Each row of numbers belongs to one of the things below and depends on some of the facts about them. Some rows are named. Which thing is each other row?

Some things and their rows:
[  5   0   1   4  -2  -1  -2   9  10  -4   2  -5  -1   6   1   2  -4   9
  -6   0   6   9   7  -4   1   5 -11   1]: grados
[  9  -1   0   5  -5  -5  -1   6   9  -1  -5   3   3   2   2   0  -1   2
   1  -3   1  12   8  -1  -2  -1 -13   1]: tebrezu
[ 5  3  3  8  0 -4 -1 -1  6  3 -1 11  5 -1  9  0  4  3  9  2  1  7  2  7
  1 -2  3 -2]: pogages
[ 1  4  7 10  0 -1 -1  0  4  2  5  3  0  2  8 -5  2  9  3  4  6 -2 -4 -5
  5  4 13  6]: nuti
[ -9 -16   6   7  -2  15  -6 -26 -25 -11 -40 -10 -20  -3 -44 -12 -12 -22
  -7   4   2 -13  -5 -29  -3  -3   7  15]: neza
[ 10   7   5  -7  -6  41  18   0 -33 -17 -11 -39  13  -1 -22  -1  15 -15
  -9   5 -21   9  -1   6   2 -13 -31  31]: siston
[ 4  5 -3  4  2 -7 -4  1  6  3  5  7  2  4  7 -4  5  3  1  5  3 -3  0  4
  1  2  9 -1]: tefe
[-16  -6   4 -15   1  15  11  -1 -16  -8   2 -17  -7  -7 -12  13 -12 -13
 -11 -12  -7  -8  -7 -14  -2  -3 -11  -4]: gudazu
[  5 -15  10 -16 -13 -18  -4  13  19 -13  -6   0  -3  17   3 -14 -14  25
 -27 -13   6 -15  -8  10   3  17   7  -7]: rutretru
[  5   9   8  15   8   9   9  13  -2   1   9   4   6 -14  10   3   7   3
   7   6   5  15   2  -6  -1  -9   0  17]: viti
[-21 -12   3 -24  -4 -12  41  19  16 -24  12  20  42  28 -21 -27   6 -12
   8  49   1  39   3 -34   8  -2 -11   2]: kimis
[-16  -2  -2 -13   8  12   5 -13 -20  -3   2  -6  -5  -9  -9   7  -3 -17
  -3  -1  -8 -13 -11   1  -3  -8   4  -8]: musta
[  5   4   2   4  -6  -1   1  12   9  -3   3  -5   1   6   3   0  -4   6
 -11  -5   5   4   3 -12   1   5 -10   6]: grigrun
[ -1   2  -5  -4  -5 -18 -10  -9  10   5   3  10   1  15   9  -7   1   7
  -1  -3  -1 -15  -6   7   4  10  16 -13]: greran
[ -9  -1   1  -2  17  24  18   2 -30  -3   0  -5  -2 -30 -12  11   5 -25
   8   5  -6   8  -2  -4 -10 -23  -7  14]: skomum
[  4   3  -9  -3 -13 -16 -13  -2  15  -1  -3   3   1  21   2  -6  -5   3
 -13  -6  -1 -12   0  -5   3  12  -2 -11]: stidror
[ 11   3  -3   8   5   1   5  22   2   0   2   1   2 -11  -1   1   5  -5
   2   4   4  19  11  -7  -8 -10 -16  16]: zazel

How the things are related:
mulu ζ:flodrezi mufla floflis Ψ:a
plesten ζ:plizul Ψ:b θ:gruplus κ:trigu
dribris Ψ:c θ:sturizuk
tubasel ζ:grutrok plizul Ψ:a θ:doskem
musta ζ:miklor mufutil Ψ:a θ:dogan
tostel Ψ:c θ:vuzinek
kitam Ψ:f θ:skobrubos
dedribre Ψ:c
kloskigrem Ψ:b κ:figipos
fibek ζ:gobil kloskigrem nuti pulis dezi Ψ:a θ:zagrin
trerun ζ:grigrun plosti figipos Ψ:d κ:tefe
tebrezu Ψ:b θ:buvar κ:kliga
grusul Ψ:a
vugrok Ψ:a κ:tiplil
tudrurik Ψ:d κ:klupu
greran Ψ:e θ:flatel
sigomer Ψ:d κ:grusul
mopelen ζ:droklin gogrik Ψ:a θ:nalum κ:senin
droklin Ψ:g θ:veram κ:gobil
siston ζ:dravim sturizuk Ψ:d κ:gruta
divuk Ψ:a
gragu Ψ:a
gasos Ψ:a κ:tiklin
grados Ψ:d κ:bribrem
skeras Ψ:b θ:figipos
brofas ζ:raskin nogras vodu doskem gragu vazaza Ψ:f θ:dedribre
keflis Ψ:c κ:klozar
stoflal Ψ:b
stidrife Ψ:a κ:drabus
nefa ζ:drami Ψ:b κ:loker
fadum Ψ:f κ:bine
riris Ψ:a θ:skipar κ:golo
nugraror ζ:pumes droklin sobapli Ψ:a θ:deko
siplol Ψ:a θ:raskes
vuzinek Ψ:a θ:vuba
seskar ζ:skobrubos Ψ:a
fonok ζ:zazel pluton gragu Ψ:a κ:nofe
figipos Ψ:a θ:dravim κ:kuflo
trivi Ψ:b θ:loker
seflo Ψ:b θ:buskan
pipel Ψ:e θ:bibel κ:plizul
drotru Ψ:a θ:kliga
kaskal ζ:trumi fodru Ψ:a θ:klupu
grapun Ψ:d
gogrik Ψ:b κ:gragrin
zeketo Ψ:a θ:diskom
senin Ψ:b κ:trumi
dezi Ψ:c
zifasuk Ψ:a
sabi Ψ:a θ:trerun
sketon Ψ:a
plotro ζ:trumi kesaklor zifasuk stugezin Ψ:a κ:nizus
dusken ζ:suzes sketon trivi zuflim bine Ψ:c θ:zatrane
nizus Ψ:a κ:dreveza
flodrezi Ψ:a θ:nuti κ:viti
mozam ζ:zeketo siplol Ψ:b θ:pledrim
vazaza Ψ:f θ:stoflal κ:fadum
dreveza Ψ:f θ:dusken κ:skobrubos
flosun ζ:gruplus reregrak Ψ:d
bine Ψ:f κ:ludro
bimek Ψ:a κ:vokan
stife Ψ:a θ:tagu κ:miklor
neza ζ:droklin kloskigrem Ψ:a κ:reregrak
masta Ψ:a θ:broteral
vuba Ψ:a θ:stifun
nofe Ψ:d θ:fletre κ:grigrun
pledrim Ψ:a θ:gredrul
brodros ζ:dribris tabir Ψ:b θ:megra κ:tudrurik
tresukil Ψ:d
geri Ψ:d κ:vebrul
plosti Ψ:a θ:tefe
tritu Ψ:e θ:flebro κ:gudazu
plopon ζ:nizus Ψ:a κ:nefa
nalur ζ:grutrok vuba gruta Ψ:e κ:nugraror
suflesta Ψ:a θ:seflo
loker Ψ:b θ:dravor κ:dilu
taver ζ:klozar vebrul flekik mufutil fliplen Ψ:d
buvar Ψ:a
mufla Ψ:a κ:raskin
nobrer Ψ:a θ:madil
flebro ζ:linol tabir stoflal Ψ:g θ:pogages
klozar Ψ:a
dragrem Ψ:c
pumes Ψ:c
kimis Ψ:a θ:tiplil κ:riris
zilotrek Ψ:b θ:brofas
bogrir Ψ:b θ:tostel κ:bimek
raskes Ψ:a θ:skeke κ:pipel
sturizuk Ψ:f θ:dunesko
skaskur ζ:stifun stidrife tiklin Ψ:a θ:kimis
gudazu ζ:dragrem Ψ:c κ:skatul
diskom Ψ:a
skalak Ψ:b θ:stife
bragrol ζ:grados drami loker Ψ:a
ludro ζ:floflis Ψ:a θ:skomum
biram Ψ:a κ:grazan
dunesko Ψ:c κ:keflis
broteral Ψ:a θ:zaflem κ:madil
tego ζ:grike vokan Ψ:b
babrer Ψ:d θ:vodu
fliplen Ψ:b θ:sketon
drabus ζ:bribar gogrik zifasuk Ψ:a
bribrem ζ:divuk pledrim sturizuk Ψ:d θ:riris
grogeskel Ψ:e
madil Ψ:e θ:kaskal κ:grutrok
rutretru Ψ:c θ:flozin κ:biram
zatrane Ψ:b θ:pumes
raskin Ψ:d θ:mopelen
bruklol ζ:fadum Ψ:a
suzes Ψ:a θ:plosti
grike Ψ:b θ:nugraror
mufutil Ψ:c θ:tubasel
grutrok Ψ:f θ:tresukil κ:kloskigrem
nalum Ψ:e θ:dragrem
gruta Ψ:b κ:dunesko
stugezin Ψ:a θ:grusul
vebrul Ψ:b κ:stugezin
pulis Ψ:a
mobul ζ:grusul flupa raskes biram Ψ:a
megra ζ:stifun grike Ψ:a
vefo Ψ:c κ:mufla
flatel Ψ:b
flugras Ψ:e θ:mobul κ:plotro
zuse ζ:zilotrek vodu vebrul nizus tudrurik Ψ:e θ:fodru
trastanis Ψ:c θ:zeketo
flekik Ψ:c
pluton Ψ:f θ:skalak
drami Ψ:a θ:bogrir
nogras Ψ:d θ:trigu
flozin Ψ:b θ:suflesta
grigrun Ψ:c κ:trerun
pogages Ψ:b θ:siston
zagrin Ψ:f θ:raskin
trumi Ψ:a θ:zazel κ:broteral
ditoskan Ψ:a θ:viti
tagu Ψ:a θ:masta
zaflem ζ:seflo kliga grapun Ψ:b θ:nogras
skobrubos Ψ:b θ:mufutil
tiplil ζ:dunesko greran Ψ:b θ:flosun κ:rutretru
veram Ψ:a θ:breflam
bibel Ψ:d θ:letrar
sobapli Ψ:a θ:bimek
breflam ζ:sturizuk Ψ:a θ:gragu
kesaklor Ψ:b
zazel Ψ:a κ:nogras
miklor Ψ:c κ:vazaza
viti Ψ:c
gobil Ψ:a
plizul Ψ:b
letrar Ψ:c θ:grutrok κ:geri
skeke ζ:klupu biram Ψ:a θ:biram
fletre ζ:sabi divuk kesaklor Ψ:a θ:kloskigrem κ:gasos
dravim Ψ:b θ:skabife
stafone ζ:dragrem sketon Ψ:b
tiklin Ψ:a κ:nageskar
skidol Ψ:b κ:bogrir
kliga Ψ:c
skabife ζ:nofe sigomer vugrok skeras Ψ:a θ:mozam
gravum Ψ:e θ:tabir
golo Ψ:b θ:vokan
dravor Ψ:d θ:ludro
stifun Ψ:a
linol Ψ:b
kuflo Ψ:b κ:skidol
stidror Ψ:e θ:kuflo κ:stife
deko Ψ:a θ:senin
skipar Ψ:b θ:sobapli
flikik ζ:bine zifasuk Ψ:a θ:zilotrek
nageskar Ψ:a θ:flugras
bribar Ψ:a
rutrak Ψ:c θ:gravum κ:fleplel
vodu Ψ:d θ:zifasuk
grazan Ψ:c θ:skeras κ:letrar
doskem Ψ:b θ:trivi κ:tritu
skatul Ψ:c
dilu Ψ:d κ:trastanis
zuflim Ψ:a κ:mopelen
trugu ζ:kloskigrem Ψ:a
flupa Ψ:a
skomum ζ:riris Ψ:a
nuti Ψ:c θ:rutrak
gruplus Ψ:f θ:nobrer
dogan ζ:zagrin Ψ:a θ:mufla
gragrin ζ:vebrul Ψ:c κ:rutrak
gredrul Ψ:e θ:skaskur
tefe Ψ:a θ:pipel
reregrak Ψ:c κ:grados
vokan Ψ:a θ:bribar
trigu Ψ:b θ:golo κ:musta
buskan Ψ:e θ:tebrezu
klupu Ψ:b κ:plesten
tabir Ψ:e
fodru Ψ:a θ:tritu
fleplel ζ:grogeskel rutretru Ψ:d θ:suzes κ:flodrezi
floflis Ψ:b θ:musta

Which thing is each row?
No name comes twice in this set of rows, the named rows included.
[  5   2  -8  -1   0  -7  -3  13   9  -2   4  -1  -1   3   1   3  -4  -2
  -8  -3   4   4   7  -6  -5   1 -14  -2]  nizus
[  1   0  -3  -6  -3 -16 -10  -5  12   1   5   9   1  15   7 -10   0  11
  -5   0   3 -16  -6  11   3  12  18 -13]  stugezin
[-20  -4   8 -11   7  16  11 -12 -20  -4   5  -9  -5 -11  -5   9  -6 -10
  -1  -6  -5 -13 -14  -5   0  -5   8  -5]  dusken
[-14 -10  -1 -20  -9   3  -3 -21  -8  -9 -12 -11  -8  10 -15   5 -14 -11
 -13 -15 -13 -19  -9   0   0   5  -6 -22]  brodros
[  5 -11   3 -10  -4 -12   4  19  14  -6  -3   8   0  -5   5   3 -10   7
  -7 -10   3   9   4  13  -7  -1 -12  -8]  vebrul
[  9   6   5  12   1   9   9  23   2  -4   4  -6   2 -10   2   6   0   0
  -3   1   6  19   9 -17  -4  -8 -20  19]  dunesko
[  9   8  -2  13  12   4   7  15  -3   4   6   7   5 -18   6   1  11  -5
  11  10   6  18   7   0  -7 -14  -4  17]  buvar
[ 9 -2 -3 -1 -2 -8 -2 15  8 -3 -1  1  0  4 -1 -5 -1  3 -9 -2  4  4  5  0
 -4  2 -8  5]  vugrok
[ 10 -14  10  -7  -4  -6   3  22  13 -13  -9  -1  -2   0  -1  -9  -8  17
 -15  -2   9   8   2  13  -4   3  -6   6]  geri
[-21  -7  -2 -21   3   2  -3 -25 -15  -2  -1  -6  -9   6 -10   2  -8 -11
  -7  -7  -8 -29 -17   5   2   4  16 -23]  flikik
[-10  -3   3  -6 -17 -13 -12 -22  16   3  -4   4  -2  18  11   1  -7  28
   1   3  -3 -16  -6  10  18  20  16 -18]  kitam
[-18  -7  -1 -20  -9   8  -8 -24  -6 -14  -6 -20 -10  18 -17   6 -19  -6
 -23  -9  -7 -25 -11  -5   6  13  -2 -24]  fleplel
[-15  -7   1  -9   9  12   4 -17 -22  -3  -7  -4  -9 -10 -16   3  -4 -18
   0   1  -5 -13 -11  -3  -3  -7   9  -3]  drabus
[ -3   1  -5  -8  -2 -16 -12  -9  10   4   8   7  -1  17   8  -6  -2   8
  -4  -2   1 -18  -7   9   5  14  19 -19]  drami
[ 36  17 -13  39  15  10 -40   6 -10  30  -1 -12 -36 -42  26  21   4  11
  -1 -43   4 -17   9  28 -20  -7  -4  20]  vokan

The same things again, as new rows of numbers:
Known rows:
[ 15  -6  -5 -16  -7  39  -8  -6 -35  32   7  -2 -56  -3 -17   6 -11 -21
  34 -26  11 -36  18 -34 -39  22  13  -5  -2  22  37 -13]: vazaza
[ 15 -22 -22 -26   6  31  -5 -45 -38  32  -5  31 -11   0   8  10  22 -34
  21 -20  11 -40 -16 -10 -29  11  -6  -8   2  30  35 -20]: rutrak
[-14   1 -17  -3  27  27 -10  -8  -6 -12 -29  10 -14 -11  11  11  43 -35
  24 -48  13 -39 -17  -1 -40   9   8 -50   4  24  28 -31]: tritu
[ 14 -22 -26  -6  28  15  20 -10 -20  31   8  17 -17  -8  12  10  38 -38
  15 -48  12 -23 -20 -51 -31 -14  22  -3   4  29  21  -1]: stife
[ 25  -5 -12 -52  16  17  -1 -14 -43 -10 -24  40  -1   2   4   6  13  20
  28 -30 -12 -36 -30 -50 -14  26 -35 -37  -4  24  30  -8]: zuflim
[ 24 -33  -2 -38  14  35  16 -43 -43  19   5  19  -1 -14   0  13  28 -40
  15 -24  25 -32   0 -20 -25  17   2 -12  -9  40  37 -18]: dilu
[ 12 -25 -13 -21   2  40  -8 -24 -41  33   2  25 -46   2 -10   9 -24 -34
  33 -26   8 -41  25 -16 -25  -1   6 -25   2  21  40 -15]: flekik
[  7 -38 -21 -44   0  34   0 -22 -22  11 -12  23 -18  -2   7  16  32 -35
  21 -23  12 -40 -22 -25 -20   8   2 -16  -8  31  28  -4]: grapun
[ 31  -5 -25 -42   4  34  -8 -37 -45  -7 -29  31   5 -19  -7  44  19 -36
   8 -12  20 -33 -19 -11 -43  29  15 -54 -11  23  43 -32]: gredrul
[ 20   2 -21 -21  14  36  -6  -9 -32  20 -24  -6 -47   1  -5   4  42 -25
  29 -21  33 -40 -25 -12 -26  23  17 -16 -10  39  30   6]: floflis
[ 12 -13 -25 -18  24  33  -6 -30 -32  16 -20   5  -7  -2  17  11  18 -32
  23 -19  22 -34  -9  -9 -23  15  12 -36  -3  33  36 -29]: pogages
[ -2 -33  -6 -23  -1  40  -3 -14 -37  28   3  12 -46   2 -14  13 -27 -35
  33 -31   3 -36  25 -47 -19  -3   7 -44  -8  21  34  -1]: vodu
[ 12 -31 -27  -2  31  17  17 -10  -4  33   3  10 -12   0  17  10  40 -24
  16 -44  13 -22 -18 -53 -25 -17  19  -6   3  30  22   1]: tagu
[  5   0   5 -50  -9  39 -11 -44 -36 -13 -26 -16 -33  -3 -17   7  25 -12
  25  -9  23 -39 -20  -4 -31  27 -56 -52 -12  42  45 -25]: skeras
[ -7  -9 -24  -3  20  35  13 -54 -19  16 -14   4  -3  -9 -19   6  32  18
  13 -17  -6 -27 -31 -13 -41  20 -12  -2  -5  36  25 -31]: bribrem
[  3 -24 -19 -42   1  25   9 -17 -12  -1 -22  16  -5   0   7   7  22 -17
  16 -22   8 -34 -30 -46 -19  12 -11 -25  -9  28  30 -11]: pulis
[ 35 -23  -6 -53  -6  38  -6 -40 -39 -13 -30  31   1 -16 -16  20  14 -24
   3  -7  -2 -38 -30 -38 -40  30 -10 -48 -13  21  40 -29]: pledrim

Rows to name:
No name comes twice in this set of rows, the named rows included.
[ 24 -14 -20 -31  -2  30  -4 -41 -36  31  -2 -21 -48   3 -13   6  18 -27
  22 -15  29 -42 -32  -4 -31  14  17  -5  -1  31  26   7]  rutretru
[ 34  -1 -15 -28  22  15  -1 -23 -46  12 -29  29  -5   4  11   6 -11  17
  33 -26   8 -38 -39 -39  -5  19  -3 -49   1  22  47   1]  gogrik
[  5 -12 -17  -3  17  38  -7 -14 -38  26   0  -6 -41   0 -11  13 -23 -35
  38 -23  18 -30  31 -24 -18  -2  14 -55  -7  21  42 -21]  zilotrek
[ 15  -3 -23  -6  19  40  -9 -14 -43  23  -6 -25 -52   0 -17   8   4 -21
  35 -24  15 -30  25 -15 -26  15  17 -38  -7  23  31  -7]  fliplen
[ 32   5  11 -13  14  14  17  -4 -45  26 -20  24 -22 -19 -16   4  43  -9
  30 -46  29 -38 -37 -55 -18  31  14 -20  -4  38  50   9]  droklin
[-15 -18 -22  -2  30  16   7 -22   4  25   4 -16   5   3  23  11  39 -19
  22 -51  18 -25  25 -11 -16 -12  -1  -4   4  42  26 -32]  zaflem
[  0 -45 -10 -56  -9  25   7 -16   6  -8 -10  -3  -1   1  21  34  13 -41
   7 -13  33 -36 -20 -34  -8  -6   3 -46 -10  23  29  -1]  biram
[  4 -27  -8  -9  18  38  -7 -46 -42  33   5  12 -20  -7 -13  13 -19 -28
  31 -27  -2 -38  32  -8 -36   2   3 -18   4  22  31 -29]  gragrin
[  3 -28   2  -8  20  36  -8 -28 -34  32   6  -1   1 -14 -12  13 -28   2
   0 -16  -5 -25  33  -9 -40  17 -10 -10   5  21  29 -29]  brofas
[ 27 -15 -11 -25  23  33   2 -25 -37  26  -5  10  -7  -9  15  11  17 -38
  31 -15  38 -33 -10 -17 -14  15  13 -43  -9  39  50 -13]  loker
[ 31 -40 -22 -54  -4  32  -8 -49 -42 -12 -26  42   3 -19 -10  46  30 -39
 -30 -11  -9 -33   4 -17 -43  27  11 -29 -11  19  26 -33]  skaskur
[ 25 -18  -2 -45  16  17  -8 -29 -45  24  -4  25 -13  -2  11  18  14 -31
   8 -31  11 -41 -10  -7 -17  13  -2 -11   5  26  29 -16]  vefo
[-14 -48 -17 -18  -2  37   0 -56   0  32  -7  32   1  -4  16  12  -4 -43
  26 -20  23 -39 -16 -11 -36  -5 -13 -13   1  27  50 -29]  viti
[-25 -35 -14 -22   5  36  11 -32   4   0  -8   1   4 -16   9  15  42 -44
   4 -16  14 -26  -4 -24 -44   9  -2  -8  -9  37  32 -31]  ludro

